Look-ups in named tables: a row name and a column name give one cell, copied from the table.

Table Lafa
        Sola  Lopinup  Galedu
Das       62       86     208
Ved       79       72     143
Vepile   111       89      47
Vuf       88       83     137
Pimaka    59       64      24
Femuf     79       74       2
Rodek    113       73     149
Nep       96      101       9

Ved, Lopinup: 72
Vepile, Galedu: 47
Femuf, Sola: 79
Rodek, Sola: 113
Femuf, Galedu: 2
Rodek, Galedu: 149
Das, Sola: 62
Pimaka, Lopinup: 64
Vuf, Galedu: 137
Das, Lopinup: 86
Vuf, Lopinup: 83
Pimaka, Galedu: 24
Vuf, Sola: 88

Teb.csv
,Suk,Durul,Lamuveg,Dafa,Setof,Pel,Faz,Ludi,Mamon,Sategiv
Lobu,132,186,151,118,93,139,73,156,154,123
Vas,172,111,143,172,70,120,80,85,173,165
Zav,92,107,109,199,110,231,202,196,190,81
Zonik,148,105,133,200,114,109,148,156,131,162
Zud,75,184,87,149,121,126,136,113,126,163
Vis,180,202,132,163,145,133,160,76,121,190
Valotu,148,190,143,192,183,89,111,91,59,161
Lunafi,179,101,137,223,110,150,141,115,149,147

Lunafi, Ludi: 115
Vas, Lamuveg: 143
Valotu, Dafa: 192
Vas, Pel: 120
Valotu, Durul: 190
Lobu, Faz: 73
Zav, Durul: 107
Zud, Suk: 75
Valotu, Setof: 183
Zud, Dafa: 149
Which row has the largest Sategiv? Vis

Bideku =
,Piloza,Vutag,Tubetis,Mubek,Vonaf,Lek,Nuril,Zotakip
Gutodon,225,192,-586,-16,-158,713,584,308
Sule,-66,111,34,235,356,-106,-404,609
Tuk,-19,155,87,258,422,-67,-387,552
Makazu,-74,-46,96,6,177,-4,-29,481
Mopagu,185,299,415,303,555,84,-48,291

Vutag of Mopagu = 299
Nuril of Mopagu = -48
Vutag of Gutodon = 192
Lek of Mopagu = 84
Vonaf of Gutodon = -158
Mubek of Makazu = 6
Zotakip of Makazu = 481
Piloza of Tuk = -19
Mubek of Gutodon = -16
Tubetis of Tuk = 87
Lek of Sule = -106
Tubetis of Sule = 34
Piloza of Mopagu = 185
Vutag of Sule = 111
Vonaf of Tuk = 422
Piloza of Gutodon = 225
Zotakip of Mopagu = 291
Vutag of Makazu = -46
Nuril of Tuk = -387

Table Vos
,Gurar,Neza,Dat,Bibelu,Magebol
Mas,-61012,-69864,20015,-27910,-41566
Detos,1489,-33927,-75554,68709,-19447
Nin,-20677,-38844,-22824,17704,-20979

Nin, Bibelu: 17704
Nin, Gurar: -20677
Mas, Magebol: -41566
Mas, Gurar: -61012
Detos, Dat: -75554
Mas, Bibelu: -27910
Detos, Neza: -33927
Detos, Bibelu: 68709
Detos, Magebol: -19447
Nin, Magebol: -20979
Mas, Neza: -69864
Mas, Dat: 20015
Nin, Dat: -22824
Detos, Gurar: 1489
Nin, Neza: -38844
Which row has the largest Magebol? Detos

Gesuki
|  | Kesi | Kenuke | Tila | Zered | Gub | Mupe | Besituv | Luk |
|---|---|---|---|---|---|---|---|---|
| Mef | 82 | 61 | 46 | 41 | 28 | 43 | 44 | 52 |
| Rizi | 109 | 195 | 28 | 36 | 41 | 47 | 30 | 143 |
| Lobad | 45 | 36 | 43 | 36 | 18 | 47 | 91 | 46 |

Luk of Rizi: 143
Zered of Rizi: 36
Gub of Rizi: 41
Mupe of Rizi: 47
Tila of Mef: 46
Besituv of Lobad: 91
Mupe of Lobad: 47
Kenuke of Rizi: 195
Kenuke of Lobad: 36
Besituv of Rizi: 30
Zered of Mef: 41
Kenuke of Mef: 61
Gub of Mef: 28
Luk of Mef: 52
Zered of Lobad: 36
Kesi of Rizi: 109
Tila of Lobad: 43
Mupe of Mef: 43
Kesi of Mef: 82

Figepof:
	Zogugo	Dov	Zes
Tabo	141	114	136
Guravuf	96	114	117
Zoz	147	151	142
Div	182	50	150
Siget	164	145	155
Gem	88	102	112
Zis	166	144	160
Pab	221	151	157
Lanubo	109	192	49
Voziz	110	185	78
Vur	86	60	98
Zakizif	174	157	159
Mez	141	122	137

What is the Zes of Voziz in Figepof?
78
What is the Zes of Vur in Figepof?
98
What is the Zogugo of Mez in Figepof?
141
What is the Zogugo of Guravuf in Figepof?
96
What is the Zogugo of Pab in Figepof?
221
What is the Dov of Pab in Figepof?
151
What is the Dov of Lanubo in Figepof?
192
What is the Zes of Zakizif in Figepof?
159
What is the Dov of Zis in Figepof?
144
What is the Zogugo of Voziz in Figepof?
110
What is the Zes of Guravuf in Figepof?
117
What is the Zogugo of Vur in Figepof?
86

Nedir:
,Tedu,Gidu
Gapunef,111,74
Met,161,76
Gasako,112,71
Pip,162,78
Zakaze,139,46
Nezufod,122,220
Dosego,158,64
Fisozu,100,189
Norit,163,145
Lolu,157,62
Zefimi,151,190

Zefimi, Tedu: 151
Met, Gidu: 76
Lolu, Gidu: 62
Gasako, Tedu: 112
Zakaze, Tedu: 139
Pip, Tedu: 162
Which row has the largest Gidu? Nezufod

Siru =
	Feno	Lotoru	Nerili
Gisu	787	2843	2519
Miv	4956	2623	239
Dinerat	1659	4783	6811
Nakaleg	2141	1012	6364
Kati	3693	2396	5331
Rul	3770	2570	4471
Leg	5167	4467	8187

Nakaleg, Nerili: 6364
Nakaleg, Lotoru: 1012
Kati, Lotoru: 2396
Nakaleg, Feno: 2141
Rul, Lotoru: 2570
Gisu, Feno: 787
Dinerat, Nerili: 6811
Miv, Lotoru: 2623
Miv, Nerili: 239
Kati, Nerili: 5331
Dinerat, Feno: 1659
Leg, Lotoru: 4467
Miv, Feno: 4956
Dinerat, Lotoru: 4783
Gisu, Lotoru: 2843
Leg, Nerili: 8187
Leg, Feno: 5167
Row with the largest Feno: Leg

Zib.tsv
	Sagufe	Disubaz	Tofi	Pud	Rifi	Pumi	Dof	Sof	Saraza
Muvuv	213	184	122	126	132	108	124	60	166
Garep	128	156	148	121	136	151	150	124	177
Bom	177	184	119	110	125	144	134	131	129
Mipa	174	149	111	138	135	121	147	117	148
Samebu	133	137	59	174	248	186	184	66	216
Manuro	88	108	117	144	161	196	188	210	141
Vif	122	157	146	131	141	188	146	201	111
Vavu	128	87	68	145	177	166	213	140	146
Pulu	82	163	162	92	104	184	168	182	177

Garep, Pumi -> 151
Manuro, Pumi -> 196
Bom, Pumi -> 144
Pulu, Sagufe -> 82
Pulu, Pud -> 92
Garep, Sof -> 124
Samebu, Sagufe -> 133
Garep, Rifi -> 136
Vif, Dof -> 146
Vif, Pumi -> 188
Row with the largest Sagufe: Muvuv

Rut =
	Fazuk	Siribu	Ziv	Sed	Diveso
Tezop	63	54	53	53	70
Lig	70	36	62	62	70
Nul	63	54	49	49	65
Vikiz	63	54	57	57	65
Vozapo	15	77	70	70	38
Vomev	49	54	53	53	61
Bik	49	65	57	57	61
Rikuga	36	59	44	44	47
Gog	70	48	57	57	70
Bagolun	56	77	36	36	65
Guge	63	36	62	62	61
Dubudom	70	65	40	40	70

What is the Ziv of Bik in Rut?
57
What is the Diveso of Bik in Rut?
61
What is the Ziv of Bagolun in Rut?
36
What is the Ziv of Dubudom in Rut?
40
What is the Siribu of Vozapo in Rut?
77
What is the Fazuk of Bagolun in Rut?
56
What is the Fazuk of Vikiz in Rut?
63
What is the Ziv of Gog in Rut?
57
What is the Diveso of Vomev in Rut?
61
What is the Ziv of Vomev in Rut?
53
What is the Siribu of Rikuga in Rut?
59
What is the Ziv of Lig in Rut?
62
What is the Siribu of Dubudom in Rut?
65
What is the Ziv of Vikiz in Rut?
57
What is the Sed of Vomev in Rut?
53
What is the Sed of Gog in Rut?
57
What is the Siribu of Nul in Rut?
54

Tinef.tsv
	Libire	Makuzat	Gur
Foma	0.6	0.5	0.6
Nam	0.6	0.6	0.6
Ruge	0.3	0.4	0.4
Lufido	0.4	0.4	0.4
Sevevol	0.4	0.5	0.4
Pagomi	0.8	0.5	0.7
Piz	0.4	0.6	0.4
Ketido	0.8	0.5	0.7
Mabude	0.3	0.3	0.4
Rinuga	0.2	0.3	0.2
Zur	0.3	0.4	0.3

What is the Libire of Ketido in Tinef? 0.8
What is the Makuzat of Zur in Tinef? 0.4
What is the Gur of Zur in Tinef? 0.3
What is the Makuzat of Foma in Tinef? 0.5
What is the Gur of Nam in Tinef? 0.6
What is the Libire of Ruge in Tinef? 0.3
What is the Gur of Ketido in Tinef? 0.7
What is the Libire of Rinuga in Tinef? 0.2
What is the Makuzat of Ruge in Tinef? 0.4

Megadig =
,Naze,Lisadap,Ketavob,Mikope,Fofan,Bofe,Dod,Bez
Kesavus,82,32,120,159,147,114,110,168
Nekole,118,128,175,117,137,87,69,26
Lal,101,139,87,181,177,151,90,82
Did,150,106,159,138,136,40,54,76
Kunafem,61,153,127,90,88,201,127,92
Gam,46,86,112,136,157,183,131,78
Dafibis,103,144,189,86,100,117,81,35
Kabu,50,44,133,80,84,149,148,150
Ruf,59,50,146,45,68,122,146,108
Vokivi,121,156,119,71,105,94,98,6
Donan,115,65,17,112,112,83,141,159
Fedukit,44,94,83,104,120,193,154,103

What is the Bofe of Ruf in Megadig? 122
What is the Naze of Dafibis in Megadig? 103
What is the Mikope of Kesavus in Megadig? 159
What is the Bez of Kabu in Megadig? 150
What is the Bofe of Did in Megadig? 40
What is the Ketavob of Donan in Megadig? 17
What is the Lisadap of Vokivi in Megadig? 156
What is the Lisadap of Kesavus in Megadig? 32
What is the Fofan of Did in Megadig? 136
What is the Ketavob of Dafibis in Megadig? 189
What is the Lisadap of Donan in Megadig? 65
What is the Fofan of Kunafem in Megadig? 88
What is the Lisadap of Ruf in Megadig? 50
What is the Fofan of Kesavus in Megadig? 147
What is the Dod of Kunafem in Megadig? 127
What is the Bofe of Donan in Megadig? 83
What is the Bofe of Dafibis in Megadig? 117
What is the Fofan of Gam in Megadig? 157
What is the Bez of Kunafem in Megadig? 92
What is the Mikope of Vokivi in Megadig? 71
Which row has the largest Mikope? Lal

